Below are the code and all the weights of a small trained network. Each question names an input and a class and asks about switching units off, where a switched-off unit gives its printed mean instead of its output.

import numpy as np


def w(rows, s, z=0):
    codes = np.array(rows[::2]) - 128.0
    scale = np.full(codes.shape[1], s)
    scale[-1] = z or s
    return codes * scale


def f(y):
    return np.maximum(y, 0)


def log_softmax(a):
    a = a - a.max(-1, keepdims=True)
    return a - np.log(np.exp(a).sum(-1, keepdims=True))


def net(x, mask):
    res = np.array(x, float).reshape(1, 4) / 4 @ E
    y = f(res @ A[0][:, :-1].T + A[0][:, -1])
    res = res + np.where(mask, y, B[0][:, -1]) @ B[0][:, :-1]
    return log_softmax(res[-1] @ U[:, :-1].T + U[:, -1])


A, B = {}, {}
E = w([
[121,53,154,47],'x0',
[128,128,128,128],'x1',
[248,113,160,176],'x2',
[103,176,242,99],'x3',
],0.016)
A[0] = w([
[50,210,77,116,198],'neuron 1',
[100,97,118,118,120],'neuron 2',
[82,154,228,17,151],'neuron 3',
[82,176,81,158,127],'neuron 4',
[138,50,47,57,156],'neuron 5',
[111,89,80,93,136],'neuron 6',
[187,147,135,199,147],'neuron 7',
[155,162,193,151,79],'neuron 8',
[159,122,37,143,216],'neuron 9',
[162,76,150,116,60],'neuron 10',
[77,176,105,161,174],'neuron 11',
[205,175,170,170,154],'neuron 12',
[83,60,128,53,124],'neuron 13',
[184,57,165,107,67],'neuron 14',
[205,42,168,72,54],'neuron 15',
[134,204,231,116,146],'neuron 16',
[148,119,87,190,194],'neuron 17',
[101,83,60,127,167],'neuron 18',
[75,63,94,66,199],'neuron 19',
[117,94,101,138,86],'neuron 20',
[174,150,110,147,126],'neuron 21',
[106,46,65,192,255],'neuron 22',
[79,114,210,68,73],'neuron 23',
[177,110,110,166,114],'neuron 24',
[100,246,91,128,144],'neuron 25',
[108,56,111,40,143],'neuron 26',
[185,100,116,174,181],'neuron 27',
[113,84,109,94,113],'neuron 28',
[161,71,153,58,126],'neuron 29',
],0.013,0.0068)
B[0] = w([
[121,162,128,45,212],'neuron 1',
[130,106,142,145,155],'neuron 2',
[58,168,119,151,249],'neuron 3',
[143,107,132,94,174],'neuron 4',
[140,62,162,157,214],'neuron 5',
[128,86,157,144,178],'neuron 6',
[169,113,102,165,212],'neuron 7',
[152,128,197,150,186],'neuron 8',
[151,88,94,92,205],'neuron 9',
[120,144,144,49,160],'neuron 10',
[134,119,145,63,180],'neuron 11',
[187,132,188,172,229],'neuron 12',
[87,92,135,191,207],'neuron 13',
[145,154,147,36,184],'neuron 14',
[115,150,160,9,203],'neuron 15',
[115,150,198,176,232],'neuron 16',
[163,96,94,128,192],'neuron 17',
[140,58,172,124,191],'neuron 18',
[96,86,158,148,219],'neuron 19',
[104,126,147,136,148],'neuron 20',
[163,117,113,140,171],'neuron 21',
[174,62,117,111,215],'neuron 22',
[59,156,106,142,204],'neuron 23',
[161,132,98,136,178],'neuron 24',
[157,146,181,63,192],'neuron 25',
[98,82,179,177,212],'neuron 26',
[164,120,97,134,201],'neuron 27',
[132,95,167,162,167],'neuron 28',
[47,154,102,75,194],'neuron 29',
],0.012,0.019)
U = w([
[156,78,70,11,216],'0',
[167,88,211,241,136],'1',
[133,230,176,62,205],'2',
[60,162,99,199,3],'3',
[227,127,22,188,58],'4',
],0.011,0.005)

Each question gives the input, the list of numbers given to net, and the class t.
The units are the neurons (one row each of A and B). Each row of codes is followed by its name. A weight is (code - 128) times the scale printed after its matrix; where a second scale follows, it is the last column's (A, B and U).
mask holds one flag per neuron, in row order. A switched-off neuron (its flag False) gives its mean, the last column of its row in B, instead of its output. The means were averaged over made-up inputs and are rounded, as every weight is.
A unit's drop is (log p(t) with every unit on - log p(t) with that unit switched off) / (log p(t) with every unit on - log p(t) with every unit switched off).
most important unit: the unit with the biggest drop
top k neurons: the k neurons with the biggest drops, biggest first
drop when u is switched off: that unit's drop, to one decimal
input [1,2,-7,-6], class 1: most important unit -> neuron 5
input [1,3,-4,-8], class 1: top 2 neurons -> (neuron 5; neuron 15)
input [8,6,-8,2], class 3: top 2 neurons -> (neuron 3; neuron 23)
input [-8,-6,0,-2], class 0: top 2 neurons -> (neuron 25; neuron 11)
input [-8,-6,1,-8], class 4: top 2 neurons -> (neuron 15; neuron 7)
input [1,-7,-8,7], class 3: top 4 neurons -> (neuron 3; neuron 23; neuron 13; neuron 15)
input [-1,-5,-6,0], class 0: top 2 neurons -> (neuron 16; neuron 12)
input [6,6,0,-7], class 1: top 2 neurons -> (neuron 5; neuron 26)
input [3,2,-1,1], class 3: drop when neuron 12 is switched off -> 0.2
input [0,-3,0,7], class 2: drop when neuron 5 is switched off -> 0.3
input [-4,7,0,-6], class 0: drop when neuron 9 is switched off -> 0.1
